Each row of numbers stands for one object and depends on some of the facts below. Use the named rows to name the rest.

There are 2 kinds of fact about the objects: Ω, Σ.
bavem Ω serir; befir Ω stutromen; beste Ω trugrok; bifos Ω serir
bobuskik Ω kluklok; botror Ω stotraplor; bresik Ω mumuvam; bribam Ω kluklok
brobo Ω kluklok; brosto Ω bribam; brutruk Ω stutromen; bunor Ω tido
dagugra Ω kligru; dasten Ω mumuvam; digil Ω grabrik; dobe Ω grabrik
dranin Ω muplu; drateske Ω modre; drisital Ω kluklok; droklar Ω grabrik
drolo Ω pluplas; droplom Ω stutromen; druski Ω dranin; dupor Ω flotekem
fafe Ω muplu; fatuk Ω vomal; filar Ω stutromen; flagrukles Ω fafe
flana Ω serir; flepopam Ω flotekem; flibrek Ω kligru; flistan Ω kluklok
flobras Ω nava; flogale Ω kligru; floril Ω modre; flotekem Ω nava
fludo Ω vomal; fludrek Ω brobo; fluplun Ω serir; flustel Ω grabrik
fomer Ω nava; fusi Ω brobo; fuvus Ω kligru; gapi Ω mumuvam
gaseres Ω brobo; gebenil Ω flotekem; godaklon Ω bribam; grabrik Ω kloso
griserar Ω kelaflum; grusil Ω pluplas; gustesar Ω flotekem; gutru Ω naseler
kabrek Ω serir; kelaflum Ω muplu; klame Ω rabu; klefo Ω rabu
kleplar Ω grabrik; kliflo Ω drisital; kligru Ω tovar; klizalin Ω muplu
klufes Ω kloso; kuflor Ω dranin; kupan Ω klufes; loplu Ω drubriki
mave Ω bribam; medrur Ω serir; modre Ω nava; monagrin Ω stotraplor
movofar Ω vomal; mubrebrel Ω grabrik; mulidel Ω fafe; nadror Ω vomal
nafon Ω drisital; naseler Ω kloso; netrim Ω flistan; nustom Ω stotraplor
pitu Ω muplu; pladrol Ω dranin; plasoges Ω serir; plekles Ω fafe
plison Ω steditra; plubrono Ω trugrok; pluplas Ω tovar; rabu Ω muplu
rivul Ω klufes; rodrur Ω grabrik; ruledak Ω kligru; ruro Ω modre
savis Ω brobo; sesko Ω naseler; sigreski Ω stutromen; sistel Ω grabrik
skabrak Ω flistan; skaretrak Ω trugrok; skavus Ω modre; skela Ω kligru
stavak Ω steditra; stazusak Ω tovar; steditra Ω kluklok; stistok Ω flotekem
stodrel Ω mumuvam; stofa Ω vomal; stofotes Ω klufes; stotraplor Ω drubriki
stugrar Ω tovar; stutromen Ω drubriki; sufli Ω muplu; sukla Ω serir
tido Ω nava; topon Ω kligru; trabulol Ω vomal; tralim Ω kluklok
trerum Ω grabrik; trufek Ω drisital; trugras Ω stotraplor; trugrok Ω drubriki
truskur Ω stutromen; tupan Ω brobo; tuskon Ω stotraplor; vade Ω mumuvam
vedim Ω flotekem; veskaske Ω modre; vigol Ω kligru; vipas Ω tovar
vistus Ω mumuvam; vomal Ω drubriki; vozor Ω stotraplor; vugregrok Ω trugrok
vupogram Ω rabu; vuskes Ω grabrik; zekleti Ω trugrok; zustan Ω brobo
befir Σ sigreski; beste Σ vugregrok; bifos Σ sukla; bobuskik Σ tralim
botror Σ nustom; bresik Σ dasten; bribam Σ steditra; brobo Σ flistan
brosto Σ godaklon; brutruk Σ befir; dasten Σ stodrel; digil Σ sistel
dobe Σ flustel; dranin Σ sufli; drisital Σ bribam; drolo Σ grusil
droplom Σ truskur; druski Σ kuflor; dupor Σ vedim; fafe Σ dranin
fatuk Σ stofa; filar Σ brutruk; flagrukles Σ mulidel; flana Σ medrur
flibrek Σ dagugra; flistan Σ bobuskik; flobras Σ fomer; flogale Σ fuvus
floril Σ veskaske; flotekem Σ modre; fludrek Σ savis; fluplun Σ bifos
flustel Σ mubrebrel; fomer Σ flotekem; fusi Σ fludrek; fuvus Σ flibrek
gapi Σ vistus; gaseres Σ zustan; gebenil Σ flepopam; grabrik Σ klufes
gustesar Σ gebenil; kabrek Σ flana; kelaflum Σ klizalin; klefo Σ klame
kleplar Σ droklar; kliflo Σ nafon; klufes Σ naseler; kuflor Σ pladrol
kupan Σ rivul; loplu Σ vomal; mave Σ brosto; medrur Σ bavem
monagrin Σ botror; movofar Σ nadror; mubrebrel Σ vuskes; nadror Σ fludo
netrim Σ skabrak; nustom Σ tuskon; pitu Σ fafe; plasoges Σ fluplun
plekles Σ flagrukles; plison Σ stavak; pluplas Σ kligru; rabu Σ pitu
rodrur Σ trerum; ruledak Σ topon; ruro Σ drateske; savis Σ tupan
sesko Σ gutru; sistel Σ rodrur; skaretrak Σ plubrono; skavus Σ floril
skela Σ flogale; stazusak Σ pluplas; stistok Σ dupor; stodrel Σ gapi
stofa Σ movofar; stofotes Σ kupan; stotraplor Σ loplu; stugrar Σ stazusak
sufli Σ kelaflum; sukla Σ kabrek; tido Σ flobras; topon Σ vigol
trabulol Σ fatuk; tralim Σ drisital; trerum Σ dobe; trufek Σ kliflo
trugras Σ monagrin; trugrok Σ stutromen; truskur Σ filar; tupan Σ gaseres
tuskon Σ vozor; vade Σ bresik; vedim Σ gustesar; veskaske Σ ruro
vigol Σ skela; vipas Σ stugrar; vomal Σ trugrok; vugregrok Σ zekleti
vupogram Σ klefo; vuskes Σ kleplar; zekleti Σ skaretrak

Some rows with their names:
klefo:  -9 -15 -21 -22  16   6  23 -16 -18 -26   4  10  15  27   7 -21 -53  -6   2   9  11  25  16  13 -11   4 -14   5   3  -7   7  -4   7  -8  34  14   4   7  43
stofa: -13 -21 -17 -15  24 -22   7  -5  -2  13  14  -3  -1  15   0   8   9 -34  -6 -10  18 -21 -20  39  -2  28  22   5  10  -6  -5   1 -17  20  16 -25  20  27  30
stazusak:  -8  -4 -16  14  21  -3   2 -19   6  -8  -3  20 -18  12 -15   2 -23  11   2   4   6 -17 -13   6   4   5   7   4  -1   1  -2 -34 -25   8   4 -16  -1  38  17
droklar:   6 -52  -3  22   8 -14 -11  -5  -7 -11 -31 -17  16 -20 -72  56  33 -15  31  12  41   6 -11 -29   2 -18 -10  13   5 -19   0  28  37 -48  10 -27 -41 -14 -48
flepopam:   2   0  -8  21  11 -10  13 -35   4  10 -20  -8 -14 -30 -15  21 -38 -16  -5 -60  29  -4  25  11  11  -4 -17 -25 -10 -51 -37  12   8  30   4 -20  -2  -5 -29
bribam:   9 -17 -19  20  14 -35   5  25   1  31 -15  18 -11 -60  10  -5 -16  19 -35  -5  26 -12   5  27 -14  23 -25  11 -13 -10 -24  -3  30   7  19 -23 -10 -26 -36
sistel:  24 -39  19 -12  19  22  23 -15  21 -34  -7  -9   1  19  16  22  25   7   9  -7   3  13 -14   7 -22  -5  -7  17   5 -22  18  -2   6 -37  17  -4 -25  34  20
rabu:  -5 -21 -18 -24  23  -3  15  20  -7 -16  26  -5  -1  -5   5  -6 -66  16  13  20  20   3  41  31 -25   4 -24  15  -8  -3   8  -4  21 -19  17  16  37  12  58
gebenil:  -5  15 -11  19  16  -1   8 -25  13  19  -4  -4 -15 -11 -13  22 -24 -22 -13 -48  22   0  31  -3  -9   2 -17 -39  -1 -51 -41   8 -17  16  -4 -13  -2  -4  -7
bobuskik:  -8 -15  -5   1  12 -20  18  19   6   4  -5   3  -9  18  18 -19  -9  -1 -39   4  -1 -13 -19   7  -9  12  -9   1  -3   3  -9 -21 -13   3   4 -14  13  -1  -5
bunor:  -4  -3  -5   6  15   2  13 -15  10  -2  -9 -13 -16   6  -2  14 -30 -12  -6 -37  10  -9  23   6  -5  -7 -13  -6  -2 -36 -30   1  -9  16   0  -7  18   8  11
pitu:  -6 -16 -18 -19  18   6  22 -14 -14 -23  -3   8  10  27   8 -15 -43  -5   2   5   8  19  12  13 -12   3 -11   9   1  -8   3  -7   6  -5  30   9   4   9  40
mubrebrel:  23 -40   8   4  10  -5  21 -33  25  -5 -24   1  -5 -41 -15  56  11   1  15   1  31   4  -9 -14  15   7  -4  -8  -3 -15  18  37  20 -32  23 -25 -52  -7 -35
sesko:  22 -43  21 -15  28   7  32  -1  23 -15   5 -23  -9  18  13  21   5  11  25   3   8  -3  16  16 -21  -9 -16  12  -8  -9  16 -10   9 -28   1  -8   4  29  33
vade:  10 -29  -2 -18  28  -6  32   0   8   3 -11 -15 -14  28  10   4 -22   7  23  -4   6 -10  29  19 -17  -8 -15  13 -18   2 -12 -21  -1   0   1 -16  14   7  45
stutromen:  -4  -7 -36   2  29 -25 -10  11   2  44  18  15  -5 -45  -7  25  13 -18  -5 -10  41 -13  11  43 -27  44   6  -1   8 -22 -23  13  -2   7  23 -28  -4   4  22
kluklok:   0 -15 -16   5  17 -17   4  36   9  14  -2   8 -14 -22  18  -5 -13  19 -33   5   9 -15   6  20 -27  14 -20  25  -5  -6 -22  -9  11  -4  11  -9  15  -8   6
movofar: -12  -7 -20   1  23 -28  10  -4  -1  25  -1  -4   8  -3   6  10  24 -41   7   1  24 -26   9  32  -3  35   9   1  14 -11  -7  12 -26  26  30 -27   0  24  21
fafe: -17  -3 -32  -9   5 -11  -8  25 -12 -29  21   7   2 -13  -1 -10 -65   7  -9   6  22   2   0  23 -14  22  -5  -5   1  -4   6   1  -2 -24  25   9  18  18  35
flibrek:  -2  -9 -27  33  29  -7   6 -65  10  25 -27  48 -26 -40 -49  36 -30  21  18  25  25 -15   9 -17  35   0   3  12  -6   2  -5 -10   3  26  16 -28 -34   3 -22
fluplun:  10 -17 -18 -18  16   1  20  -2   0  -9 -46  -3 -14  37  19  -1 -14   6  16 -29   1  -1   5  10 -22  -1  -4  19 -15   2 -32 -18 -13   0  18 -25 -19  -3  45

Rows to name:
No name comes twice in this set of rows, the named rows included.
  7 -23  -6  18  16 -37  28   1  -1  37 -23  17   0 -27  11 -17  -5   0 -35   1  19  -3   1  12   2  15 -26  -7 -13  -4 -15 -10  23  20  16 -28 -19 -33 -53 | zustan
 16 -29  -6 -22  25 -10  33   7   6   2 -31 -21 -20  34  15   5 -22   9  34 -15   7 -12  29  17 -20  -8 -13  11 -26  10 -24 -24  -8  -3   1 -28   3  -1  52 | plasoges
  9  -1 -29   6  15 -21  13  -3   1  26 -40   8 -13  -3  -1  13  -8  -4  20 -26  28   1  16   0 -19  21  -7 -31 -19  -3 -37 -11 -25  -8  14 -42 -52 -20  11 | kabrek
 31 -37  13  14  13  -9  20 -24  14  -9 -16  -2   4 -39  -5  33  18   2  21 -17  36  10  -9  10   1  11 -11 -19  -7 -25  19  12  20 -30  23 -28 -58  15 -35 | flustel
 -9   1 -18  26  29   4  -2 -33   8  -6   0  35 -22  10 -28   3 -23  20   8  16   4 -20 -14   2  11   0   9   9   1   3   3 -48 -30  15   2 -14  -4  52  17 | vigol
  2 -13  -3  -7  23   7   9  16  18  -4  11 -24 -29  -6   8  19 -42  15  -2 -28   7 -21  44  29 -28 -14 -23  23  -8 -32 -29  -3  10   4 -10   4  56  17  47 | tido
  7 -18 -13 -14  20   4  19  -9   0  -9 -27   2 -10  30  14  -1 -13   4   5 -17   1   1   4  12 -18  -2  -5  21  -6  -6 -21 -17  -6   3  18 -14  -6   6  39 | bresik
 14 -17  15  15   8   0  17  -2  24 -21 -10 -14   7  -8  12  25  34  -6  19   4  16  -6  -2  -3  -9  13 -11 -13   8 -20  24  11 -22 -38  23 -12 -45  38  -8 | trerum
  1  -9 -17   9  34  15  10 -35   5  -6 -14  30 -17  20 -10   0 -15  20   9   8  -2  -4   3   7  -7  -9  -1  33   1  -6  -9 -38  -7  16  13  -7  -4  35  35 | grusil
  3 -17  -6  13  47   9  22 -38  13   8   6  20 -25  18 -22   6 -25  29  30  29   2 -18  27  11   0 -18  -9  28  -8   5   5 -53  -6  20  -7  -8  16  47  41 | ruledak
 -8  -4  -5  19  12 -28  24  23   8  25 -18   4   2   3  29 -24  10  -8 -37  21  -1 -18   9  -1  -9  18 -27  -1   3   0 -10 -12 -19  11  17 -13  -6 -10 -25 | tupan
  1 -25 -36   3   5 -30   5 -10  -9  18 -68   1 -13 -14 -40  39 -20  -6  27 -11  34 -10   9 -22  12   0  -2   5 -20  10 -42  21   7  -3  17 -47 -41 -52 -14 | bavem
  2 -24   0  -6  23  -6  32  11   6  13 -13   9  -4  30  33 -30   3   5 -47  10 -14   0  -4   7 -21   0 -22  29   0  -2 -15 -24  10  12  12  -3  13 -14   2 | fludrek

The same objects again, as new rows of numbers:
Some objects and their rows:
godaklon: -22   6  12   6 -22   1  -6   8  30   4   6 -21  11   5   4   4  10   0  -1  33  14  14  10   3   5  18  18   6  -4  21  -4 -26  -4  -9   4  10   3   5
loplu:  25 -14   3 -31  27  14  14  15   0  33 -11   0   3 -17  12  26   5 -26 -10  -4  12   0  -3  10 -24  -1   6  11  10  15  19   1 -26  21  -6   1   4   2
dupor:  10   7 -31  -3  27  30  -5 -22 -11   2 -10 -10  12 -15  28  26 -20   4  22  12   8 -12 -15   9  -6  10 -18  28  21  11  13   7 -10  11 -13  -5   4  44
flepopam:  13  25 -13  -9 -17   3 -15 -30   8 -26  -1  25  16   3  15 -35 -13  30  14   0  26 -25  15 -18 -20 -15 -54 -23 -17 -22  -1  10  37   5  -3  10  13  13
ruledak:   8 -40  -6  54  16 -20   1  -3 -24  20 -28  -9 -17  10  -6   6 -33  -6 -32 -28 -21  -2  25 -12  16   7  -4  26  18  -5  37  39 -38 -19   5   6   0   0
grabrik: -20  29 -21  33  53  28 -19  17 -54 -11  21  26  -2 -34  13  22  42   3 -17 -18 -38 -22   3  26  42  16  72  46  31  13 -19  46   7 -27 -33 -62 -14 -15
kupan:  -2  11 -20  17  23  13  -6   6  -8  20   4  -5  15 -19  16  41   9 -10  -4  -7   2  -7 -16   5  -2  -1  26  17  24  10   6  15 -11   5 -24 -23 -10  12
drisital: -44  26  14 -23 -52  -2   7 -12  26 -41  17  22 -27  19 -27 -45  19 -24  -1  40  -8  28  13  19   8   1  -2 -25 -21   6 -22   0  10 -43  20  -8  10  14
bobuskik: -26   8  12   7 -26   3  -7   9  33   4   8 -21  10   5   3   4  11  -2  -2  37  14  15  12   3   6  19  18   7  -3  22  -3 -26  -7 -10   7  11   5   6
drateske:  15  11 -17 -13 -27  15   5 -34   5 -27 -10   7  29   8  10 -17 -20  22  27   1  18 -10   3   2 -10 -11 -32 -28 -23 -14 -22  11  19   7 -11   8  15  19
floril:   9   7 -30  -2  26  26  -5 -21 -10   3  -8  -9  11 -14  25  27 -18   2  21  11   7 -10 -17   9  -6   9 -16  27  20  12  14   7 -11  10 -13  -5   2  41
vistus:   4  13   7   2 -26 -27 -10 -12  22 -11   8  23  13  11  -7 -25   2  11  -9 -12  21 -12   9 -26 -23 -24 -32 -35 -13 -21  -2   7  31   3   2  12   5  -9
vade:   3 -21   2  19  20  -5  -7  -1 -17  -2   3  -1   9  -1  -9  24 -12  -8 -14  -7 -24 -15  -4   2  11  12   6  39  33  18   7  17 -18   3   1  12   9   9
modre:   5  22 -25 -40   3  20   2 -56 -13 -55 -14  23 -10   6  16 -49 -15  25  50  16  -2   7  -5  25  11   0 -43 -12 -31 -12 -28   7  30 -16   2 -15   5  30
flobras:   8   6 -28  -2  26  24  -4 -20 -10   4  -8  -9  11 -14  24  27 -17   0  19  10   6  -8 -17   9  -5   8 -13  26  21  12  13   7 -11   9 -12  -5   1  40
klefo:   0  -5 -29   2  15   9  -1  -2 -12  14  15 -27   3   2 -13  31 -14  -2   6  12 -15   8 -35  -9  -9  -9  21  22  34 -11  21   1   2   8   2   5 -18  22
tuskon:  33  -8  13 -41 -27   3  25   2  14   3 -11  16  20   7  -4 -16   3  -4  -3 -11  24   1  17   1 -30 -20 -10 -44 -33 -10 -17   4   4  19  -5  13  15 -19
brutruk:  30 -14  25 -33 -18   7  21  33  16  13 -10   4  15 -10   7   6   5   6  19 -19  11   4  12  -1 -14   6  -9 -35 -27  -6  -6 -19  -9  13   3  11  13 -31
kligru:   1 -24 -10  30 -18 -45  18 -33  -8   4 -48   9 -54  35 -11 -63 -30   0 -11 -36  -7  43  31  -9  15 -23 -25 -48 -48 -46  20  37 -10 -54  14 -19 -21 -15
kloso: -19  29 -10   6  30   7 -11   3 -23 -12  11  20 -15 -17  10  -5  35   3   4  -9 -17   3  -7  19  27   1  37   6  -1   1 -21  14  17 -24 -17 -50 -20 -14
muplu: -18  -1 -23 -20  17  -2  -4 -14 -27 -24  27 -18 -36  18 -38 -25  -6  14  23  24 -47  30 -41  -3  17 -10  22  17  15 -35   6 -14  38 -17  31  -1 -35   2

Rows to name:
No name comes twice in this set of rows, the named rows included.
  1  -5 -11   8  18  -1  -2  -3   3  18  -1 -11   9  -6   7  35  -6 -14   0  -1   1   1 -23   0  -7  -1   5  17  24  13  13   4 -18   9  -8  -2  -5  21 | bresik
-49  20   2 -13   4   8  -3   1  10 -10  16   5 -44  -5 -11  -3  19 -44  -6  47 -20  26  -9  26  14  19  14  30  22  31  14  -4 -19 -39  18 -22  -4  36 | flistan
 -7 -17   9  11  -3 -30   9   1  -2  -3 -27   4 -47  10  -1 -33 -10   8  26 -27 -21  40   8  -1  30   7 -16 -30 -33 -25  11  -1  -9 -47  21 -20 -20 -21 | pluplas
  9  -6  -2  37 -31 -41  -3 -15  12  12 -22  16 -14  22  -3 -42 -20  13 -27 -32  22   0  38 -40 -17 -29 -40 -46 -27 -44  28  28  11 -19   7   5  -4 -17 | fuvus
-60  45  23  -2 -40  -9  -4   9   9 -42  19  31 -60  16 -28 -68  16 -15 -40  40   6   1  14   0   9 -15 -38 -23 -15   0 -18 -30  16 -18  16 -19   7   7 | steditra
-19 -14  29 -13  38 -69 -15 -30  16 -28  -3  18 -21  12 -11  -7  13 -20  23 -20 -25  26 -58  16  24  -4 -19   7   3  32 -31 -23   6  -9  17 -10 -19   0 | serir
  4 -19   0  26   3 -19  -2  -6  11  25 -26 -26   0  10  14  -1 -12  14  -1  -6  13  21  12  -9   8   4   6  -4 -17  -5  13 -10 -10  -9   0   4 -14 -11 | stazusak
-19  17   7  -2 -70   4   9  -2  34 -19  13   6  18  17 -18 -14   3 -10  -8  25  16   3  21  -3 -13  -7  -4 -35 -15   0 -17   6   4 -12   1  13  22  12 | gaseres
  3  18 -15 -33  13  31  -2 -27 -13 -47 -13  11 -14 -13  30 -28 -16  37  77  11 -12   7  -9  22  26  27 -44  -3 -25  -8 -16 -15  19 -22   9 -17   4  20 | flotekem
-16 -17 -23 -10  40   2  -8 -10 -49 -27  28 -12 -40  14 -45 -10 -12   3   6  22 -71  17 -35   6  29   5  33  57  43 -16  13   7  19 -22  34   3 -24   9 | rabu
 -9 -19  -4  22  18 -32   4 -17 -15   6 -31   4 -57  15  -3 -38 -15  -7  -7 -20 -18  32  12  -1  24  -3 -12  -5 -18 -19  24  16 -12 -41  17 -22 -23  -7 | tovar
 11 -24   3  39 -30 -24  12  13  12  19 -29 -14  -6  10   5  -3 -26  17  13 -38   4  17  21 -23   8   1 -19 -43 -28 -31  19   6 -20 -23   6   3  -5 -21 | skela
-19  21  -4  -2  38   0 -14  -3  -7  -5   2   1 -12 -12  20  -9  36  12  15   5  -7  24 -10  23  33  12  46  13 -13  10 -23 -12  19 -25 -11 -43 -28 -18 | naseler
  7   4 -11   1   3  12  -4 -15  -3 -10  -5  -3  11  -3  13   1 -14  14  16   3   6 -11  -3   2   0   5 -19   6   0   0  -2   1   4   7  -6   4   6  16 | bunor

